Here is a tiny trained network, its code and every weight. The questions are about switching its units off for an input and a target symbol, where a switched-off unit gives its printed mean instead of its output.

import numpy as np


def w(rows, s, z=0):
    codes = np.array(rows[::2]) - 128.0
    scale = np.full(codes.shape[1], s)
    scale[-1] = z or s
    return codes * scale


def f(y):
    return y / 2 * (1 + np.tanh(0.7978845608 * (y + 0.044715 * y**3)))


def softmax(a):
    e = np.exp(a - a.max(-1, keepdims=True))
    return e / e.sum(-1, keepdims=True)


def log_softmax(a):
    a = a - a.max(-1, keepdims=True)
    return a - np.log(np.exp(a).sum(-1, keepdims=True))


def net(x, mask):
    ids = ['ΓΔΛΞΣαζητψω'.index(c) for c in x.split()]
    T = len(ids)
    res = E[ids] + P[:T]
    u = 0
    for l in range(2):
        q, k, v = (res @ M[l].T for M in (Q, K, V))
        z = softmax(np.where(np.tri(T) > 0, q @ k.T / 4**0.5, -1e9)) @ v
        res = res + np.where(mask[u], z, O[l][:, -1]) @ O[l][:, :-1]
        u += 1
        y = f(res @ A[l][:, :-1].T + A[l][:, -1])
        res = res + np.where(mask[u : u + 12], y, B[l][:, -1]) @ B[l][:, :-1]
        u += 12
    return log_softmax(res[-1] @ U[:, :-1].T + U[:, -1])


Q, K, V, O, A, B = {}, {}, {}, {}, {}, {}
E = w([
[146,151,118],'Γ',
[128,137,139],'Δ',
[109,139,147],'Λ',
[62,53,100],'Ξ',
[188,175,85],'Σ',
[154,125,121],'α',
[114,129,141],'ζ',
[86,125,162],'η',
[191,126,38],'τ',
[123,151,149],'ψ',
[33,7,43],'ω',
],0.013)
P = w([
[113,154,104],'0',
[160,143,137],'1',
[125,2,130],'2',
[149,136,164],'3',
[120,26,102],'4',
[131,178,169],'5',
[96,78,66],'6',
[103,251,165],'7',
[32,152,33],'8',
],0.0097)
Q[0] = w([
[95,36,203],'0.h1',
[185,225,144],'0.h1',
[154,72,157],'0.h1',
[53,253,228],'0.h1',
],0.0041)
K[0] = w([
[176,131,130],'0.h1',
[39,150,116],'0.h1',
[189,135,160],'0.h1',
[132,92,1],'0.h1',
],0.005)
V[0] = w([
[122,195,170],'0.h1',
[73,195,70],'0.h1',
[178,85,131],'0.h1',
[110,1,86],'0.h1',
],0.0091)
O[0] = w([
[253,41,182,2],'0.h1',
[63,31,161,176],'0.h1',
[75,219,98,196],'0.h1',
[33,238,104,242],'0.h1',
],0.0042,0.0018)
A[0] = w([
[186,114,182,193],'0.n1',
[36,119,155,253],'0.n2',
[151,227,200,145],'0.n3',
[153,169,128,115],'0.n4',
[181,188,114,118],'0.n5',
[81,72,138,70],'0.n6',
[82,127,141,131],'0.n7',
[91,129,88,185],'0.n8',
[120,207,252,185],'0.n9',
[147,200,225,189],'0.n10',
[159,171,96,130],'0.n11',
[75,148,90,243],'0.n12',
],0.011,0.0058)
B[0] = w([
[203,86,166,145],'0.n1',
[118,64,59,222],'0.n2',
[148,197,205,175],'0.n3',
[162,159,144,140],'0.n4',
[198,179,126,164],'0.n5',
[173,97,167,133],'0.n6',
[137,114,98,139],'0.n7',
[82,111,124,201],'0.n8',
[82,140,255,173],'0.n9',
[169,140,236,172],'0.n10',
[172,170,84,164],'0.n11',
[51,115,86,255],'0.n12',
],0.0099,0.0072)
Q[1] = w([
[161,2,92],'1.h1',
[183,117,72],'1.h1',
[99,124,251],'1.h1',
[150,178,136],'1.h1',
],0.0054)
K[1] = w([
[190,144,254],'1.h1',
[130,156,138],'1.h1',
[172,51,55],'1.h1',
[98,116,113],'1.h1',
],0.0077)
V[1] = w([
[120,132,109],'1.h1',
[223,108,37],'1.h1',
[128,187,161],'1.h1',
[70,2,165],'1.h1',
],0.0088)
O[1] = w([
[167,114,110,144],'1.h1',
[174,190,22,4],'1.h1',
[201,7,163,136],'1.h1',
[48,253,234,173],'1.h1',
],0.0047,0.002)
A[1] = w([
[5,76,56,250],'1.n1',
[91,150,154,183],'1.n2',
[254,120,218,87],'1.n3',
[172,241,81,118],'1.n4',
[157,61,203,184],'1.n5',
[101,91,74,151],'1.n6',
[135,151,178,82],'1.n7',
[112,162,186,4],'1.n8',
[130,177,154,161],'1.n9',
[157,76,191,165],'1.n10',
[107,183,211,66],'1.n11',
[162,77,161,123],'1.n12',
],0.0083,0.0043)
B[1] = w([
[155,248,166,249],'1.n1',
[130,88,145,164],'1.n2',
[208,238,154,155],'1.n3',
[154,91,72,186],'1.n4',
[191,2,173,146],'1.n5',
[104,159,78,190],'1.n6',
[115,140,105,159],'1.n7',
[105,106,86,169],'1.n8',
[158,76,98,171],'1.n9',
[143,98,159,139],'1.n10',
[77,75,92,200],'1.n11',
[209,69,127,140],'1.n12',
],0.0083,0.02)
U = w([
[127,169,134,68],'Γ',
[136,92,164,125],'Δ',
[123,101,194,142],'Λ',
[100,130,114,254],'Ξ',
[178,213,139,37],'Σ',
[151,137,190,198],'α',
[139,83,152,137],'ζ',
[138,11,179,112],'η',
[176,1,27,66],'τ',
[144,97,200,137],'ψ',
[71,132,60,107],'ω',
],0.0084,0.0077)

Each question gives the input, a string of symbols that net reads in full, and the target symbol t.
The units are the heads (4 rows each of Q, K, V and O) and the neurons (one row each of A and B). Each row of codes is followed by its name. A weight is (code - 128) times the scale printed after its matrix; where a second scale follows, it is the last column's (O, A, B and U).
mask holds one flag per unit, layer by layer, with each layer's heads first. A switched-off unit (its flag False) gives its mean, the last column of its rows in O or B, instead of its output. The means were averaged over made-up inputs and are rounded, as every weight is.
A unit's drop is (log p(t) with every unit on - log p(t) with that unit switched off) / (log p(t) with every unit on - log p(t) with every unit switched off).
The circuit of an input: a set's keep is (log p(t) with only the set's units on - log p(t) with every unit switched off) / (log p(t) with every unit on - log p(t) with every unit switched off). Starting from the 12 units with the biggest drops (on a tie, the unit counted first), units are removed one at a time, each time the one whose removal leaves the highest keep (on an exact tie, the one counted first), for as long as the keep stays at least 0.8.
units of the circuit, in order: the units of the circuit, biggest drop first
k most important neurons: the k neurons with the biggest drops, biggest first
k most important neurons of layer l: the k neurons of layer l with the biggest drops, biggest first
input η α Σ Λ Σ ω ζ Γ, target ω: 3 most important neurons of layer 1 => 1.n11, 1.n8, 1.n1
input τ ψ ω α Σ Σ η, target τ: 3 most important neurons => 0.n3, 0.n2, 0.n9
input ω ψ Σ, target η: 2 most important neurons of layer 0 => 0.n9, 0.n3
input ζ Σ Σ Σ Σ ω Σ ζ, target ω: 2 most important neurons => 1.n11, 0.n2
input Σ ψ Σ τ ψ Δ ω ψ ω, target η: 3 most important neurons of layer 0 => 0.n9, 0.n3, 0.n6
input α τ Σ α Σ α ω ψ Ξ, target η: units of the circuit, in order => 1.h1, 0.n9, 0.n3
input α Σ Λ η, target η: most important neuron => 1.n1
input Σ ψ Γ, target η: 2 most important neurons => 0.n12, 1.n5
input Σ α α Σ ψ, target τ: units of the circuit, in order => 1.h1, 0.n3, 0.n2, 0.n9
input τ Σ τ Σ Σ, target τ: units of the circuit, in order => 1.h1, 1.n1
input Σ Σ ω Δ, target ω: 2 most important neurons => 1.n11, 1.n8
input Σ η η Σ, target Σ: units of the circuit, in order => 1.n3, 0.h1, 0.n12, 0.n5
input Σ τ Ξ, target ω: units of the circuit, in order => 0.h1, 1.h1, 0.n10, 1.n5
input α α η τ, target τ: units of the circuit, in order => 1.n1
input ω α α α Σ Σ Λ, target τ: units of the circuit, in order => 1.h1, 0.n3, 0.n2
input Ξ Ξ Σ η α Σ Δ, target τ: units of the circuit, in order => 1.h1, 0.n3, 0.n2, 0.n10
input ζ Λ α ζ τ Ξ ω Σ Σ, target τ: units of the circuit, in order => 1.h1, 0.n3, 0.n9
input Σ Σ Λ, target τ: 2 most important neurons => 0.n2, 0.n12
input Λ Σ Σ ζ Λ Σ ζ, target τ: units of the circuit, in order => 1.h1, 0.n3, 0.n2
input Σ ω α τ ψ Σ τ, target τ: units of the circuit, in order => 1.h1, 0.n3
input α Σ ω Σ η ω Σ Σ ψ, target τ: units of the circuit, in order => 1.h1, 0.n2, 0.n3
input α α Γ Σ ψ ω τ τ, target ω: 3 most important neurons => 0.n2, 1.n1, 0.n3
input τ Σ η Σ Σ Σ Ξ, target τ: 3 most important neurons => 0.n3, 0.n2, 0.n6
input α α Σ Σ ψ τ τ Σ Δ, target τ: 3 most important neurons of layer 0 => 0.n3, 0.n9, 0.n2
input Ξ τ Σ ψ ζ, target η: 2 most important neurons => 0.n9, 1.n5
input ω Λ α Σ ψ η Σ α, target ω: 3 most important neurons => 1.n11, 0.n2, 1.n8
input Ξ ω τ, target Σ: 2 most important neurons => 1.n1, 1.n11
